Below is a small trained network, with its code and all its weights. Each question gives an input and a target symbol and asks what happens when units are switched off, that is, made to give their printed mean instead of their output.

import numpy as np


def w(rows, s, z=0):
    codes = np.array(rows[::2]) - 128.0
    scale = np.full(codes.shape[1], s)
    scale[-1] = z or s
    return codes * scale


def norm(h):
    return h / np.sqrt((h * h).mean(-1, keepdims=True) + 1e-5)


def softmax(a):
    e = np.exp(a - a.max(-1, keepdims=True))
    return e / e.sum(-1, keepdims=True)


def log_softmax(a):
    a = a - a.max(-1, keepdims=True)
    return a - np.log(np.exp(a).sum(-1, keepdims=True))


def net(x, mask):
    ids = ['ελμξτψ'.index(c) for c in x.split()]
    T = len(ids)
    res = E[ids] + P[:T]
    u = 0
    for l in range(2):
        r = norm(res)
        for j in range(3):
            rows = slice(3 * j, 3 * j + 3)
            q, k, v = (r @ M[l][rows].T for M in (Q, K, V))
            z = softmax(np.where(np.tri(T) > 0, q @ k.T / 3**0.5, -1e9)) @ v
            o = O[l][rows]
            res = res + np.where(mask[u + j], z, o[:, -1]) @ o[:, :-1]
        u += 3
    return log_softmax(norm(res)[-1] @ U[:, :-1].T + U[:, -1])


Q, K, V, O = {}, {}, {}, {}
E = w([
[147,113,187,158,116,110,143,128],'ε',
[115,190,88,85,47,88,120,206],'λ',
[113,156,114,134,155,118,161,42],'μ',
[81,118,124,104,169,134,117,168],'ξ',
[128,195,184,116,134,132,128,136],'τ',
[133,189,102,113,119,254,172,189],'ψ',
],0.026)
P = w([
[127,105,117,149,147,161,94,82],'0',
[69,70,168,62,125,116,190,161],'1',
[49,122,140,119,128,132,167,144],'2',
[45,141,118,130,122,137,147,145],'3',
[172,108,130,94,107,115,114,167],'4',
[123,132,135,143,115,153,109,143],'5',
[98,152,110,186,135,163,89,124],'6',
[99,137,80,155,145,160,148,193],'7',
[71,128,123,149,149,204,111,183],'8',
[5,173,120,147,172,230,80,141],'9',
],0.014)
Q[0] = w([
[170,84,33,116,159,162,93,113],'0.h1',
[254,74,56,185,134,128,135,134],'0.h1',
[111,166,96,140,146,159,53,198],'0.h1',
[7,127,130,182,113,188,132,142],'0.h2',
[141,135,204,142,108,137,29,81],'0.h2',
[200,197,115,165,140,112,127,146],'0.h2',
[206,25,115,74,164,113,129,153],'0.h3',
[105,128,181,87,103,165,63,109],'0.h3',
[94,142,27,78,216,145,29,144],'0.h3',
],0.0083)
K[0] = w([
[164,186,190,80,188,130,132,103],'0.h1',
[148,111,180,155,40,88,124,2],'0.h1',
[219,125,111,160,164,177,137,143],'0.h1',
[184,207,94,190,114,215,30,49],'0.h2',
[22,136,101,155,172,179,144,155],'0.h2',
[117,131,78,39,114,103,185,180],'0.h2',
[106,102,162,21,171,163,200,130],'0.h3',
[74,186,192,234,94,165,31,84],'0.h3',
[72,76,118,116,225,104,26,124],'0.h3',
],0.008)
V[0] = w([
[51,175,210,108,173,182,154,153],'0.h1',
[116,183,164,100,109,72,73,125],'0.h1',
[119,101,11,96,179,138,72,132],'0.h1',
[101,134,176,101,100,191,72,217],'0.h2',
[174,83,77,202,54,155,163,153],'0.h2',
[66,92,66,150,147,203,105,161],'0.h2',
[164,148,230,153,16,127,180,161],'0.h3',
[168,138,178,170,129,181,254,87],'0.h3',
[123,58,187,146,202,119,79,184],'0.h3',
],0.0085)
O[0] = w([
[202,148,190,195,159,99,190,155,254],'0.h1',
[113,152,199,97,81,116,70,114,131],'0.h1',
[103,47,137,183,58,132,149,102,126],'0.h1',
[66,145,42,151,121,148,201,61,177],'0.h2',
[137,108,72,115,235,188,117,135,75],'0.h2',
[176,81,158,211,147,122,143,97,136],'0.h2',
[76,175,62,100,177,107,121,71,159],'0.h3',
[152,179,99,131,186,63,101,21,124],'0.h3',
[87,87,95,169,175,29,102,255,123],'0.h3',
],0.009,0.0097)
Q[1] = w([
[147,177,186,96,192,126,194,101],'1.h1',
[177,111,138,147,109,58,88,111],'1.h1',
[21,145,197,170,108,85,187,128],'1.h1',
[116,153,178,161,85,123,166,54],'1.h2',
[196,157,134,100,155,37,182,90],'1.h2',
[137,74,29,25,84,168,3,137],'1.h2',
[42,132,142,188,151,183,141,102],'1.h3',
[246,103,64,87,160,127,58,56],'1.h3',
[201,176,137,130,104,148,174,97],'1.h3',
],0.0082)
K[1] = w([
[158,48,121,220,155,173,92,208],'1.h1',
[113,139,100,78,106,120,190,166],'1.h1',
[133,139,86,209,137,207,73,147],'1.h1',
[175,219,77,138,118,169,114,192],'1.h2',
[173,54,1,119,85,89,254,157],'1.h2',
[158,122,182,55,188,44,176,22],'1.h2',
[95,173,142,190,104,168,14,114],'1.h3',
[65,129,203,108,96,89,229,141],'1.h3',
[129,108,150,138,159,101,59,141],'1.h3',
],0.0083)
V[1] = w([
[127,179,112,110,54,177,150,74],'1.h1',
[69,134,121,149,36,109,175,180],'1.h1',
[170,112,124,81,184,184,100,144],'1.h1',
[84,153,107,121,121,248,138,117],'1.h2',
[160,179,58,97,78,136,142,201],'1.h2',
[97,140,62,190,120,44,168,140],'1.h2',
[124,190,100,136,165,132,133,155],'1.h3',
[167,165,236,142,150,127,87,116],'1.h3',
[145,150,181,139,157,240,214,116],'1.h3',
],0.012)
O[1] = w([
[141,123,127,13,141,151,154,126,181],'1.h1',
[86,133,210,122,149,147,203,153,215],'1.h1',
[218,164,124,139,158,112,92,83,70],'1.h1',
[158,188,134,124,200,167,184,98,202],'1.h2',
[82,170,194,102,146,164,85,81,254],'1.h2',
[76,107,99,116,75,133,130,89,176],'1.h2',
[71,72,51,82,96,123,127,100,189],'1.h3',
[109,181,144,125,35,151,80,118,188],'1.h3',
[214,84,113,104,4,96,165,89,238],'1.h3',
],0.011,0.0076)
U = w([
[61,150,43,182,179,114,79,125,251],'ε',
[132,170,111,130,195,184,184,135,226],'λ',
[165,207,157,146,81,118,64,163,95],'μ',
[70,105,147,254,92,98,207,149,62],'ξ',
[15,153,129,57,47,136,140,87,10],'τ',
[155,77,50,149,82,120,161,40,123],'ψ',
],0.0072,0.0028)

Each question gives the input, a string of symbols that net reads in full, and the target symbol t.
The units are the heads (3 rows each of Q, K, V and O). Each row of codes is followed by its name. A weight is (code - 128) times the scale printed after its matrix; where a second scale follows, it is the last column's (O and U).
mask holds one flag per head, layer by layer. A switched-off head (its flag False) gives its mean, the last column of its rows in O, instead of its output. The means were averaged over made-up inputs and are rounded, as every weight is.
A unit's drop is (log p(t) with every unit on - log p(t) with that unit switched off) / (log p(t) with every unit on - log p(t) with every unit switched off).
The circuit of an input: a set's keep is (log p(t) with only the set's units on - log p(t) with every unit switched off) / (log p(t) with every unit on - log p(t) with every unit switched off). Starting from all 6 units, units are removed one at a time, each time the one whose removal leaves the highest keep (on an exact tie, the one counted first), for as long as the keep stays at least 0.8.
circuit, biggest first: the units of the circuit, biggest drop first
unit that matters most: the unit with the biggest drop
heads that matter: for each layer, one digit per head in row order, 1 if its drop is at least 0.15 and else 0, layers parted by /
input ε λ μ τ, target ε: circuit, biggest first => [0.h3 1.h3]
input τ τ μ ε λ ξ λ ε, target τ: unit that matters most => 1.h2
input ψ τ ξ ψ ψ λ τ, target ψ: circuit, biggest first => [1.h3 0.h2]
input μ λ λ μ, target μ: circuit, biggest first => [0.h2 1.h3]
input ξ λ τ μ, target ξ: circuit, biggest first => [1.h1 0.h3]
input λ ξ λ λ λ, target λ: heads that matter => 011 / 101
input ε τ μ ε ξ ψ, target ε: circuit, biggest first => [0.h3 1.h1 1.h3 0.h2]
input λ λ τ, target λ: circuit, biggest first => [1.h2 1.h3 0.h3 0.h1]
input ξ μ ξ ξ τ, target ξ: heads that matter => 000 / 000
input λ ψ ε μ ξ ξ, target ξ: heads that matter => 001 / 000
input ε ψ μ τ ε τ ψ τ λ, target ε: circuit, biggest first => [0.h3 1.h1 1.h3 0.h1]
input λ τ ξ, target λ: heads that matter => 110 / 011
input λ ψ ε ξ, target λ: heads that matter => 110 / 010
input ψ λ λ τ ψ ψ, target ψ: unit that matters most => 1.h3
input μ ε τ, target μ: heads that matter => 010 / 000
input ε λ ε τ μ ε ξ ε ψ μ, target ε: circuit, biggest first => [0.h3 1.h3 1.h1 0.h2]
input ψ τ μ, target ψ: heads that matter => 010 / 101
input ψ μ ξ μ, target ψ: heads that matter => 010 / 001
input μ τ λ ψ, target μ: circuit, biggest first => [0.h2 1.h1]
input μ λ τ τ ξ μ λ τ μ ε, target μ: circuit, biggest first => [0.h2]
input ψ ξ ψ ε ξ, target ψ: heads that matter => 000 / 001
input ε τ ξ, target ε: circuit, biggest first => [0.h2 1.h1]
input ξ ε ξ λ, target ξ: heads that matter => 001 / 000
input μ ψ τ τ, target μ: heads that matter => 010 / 001
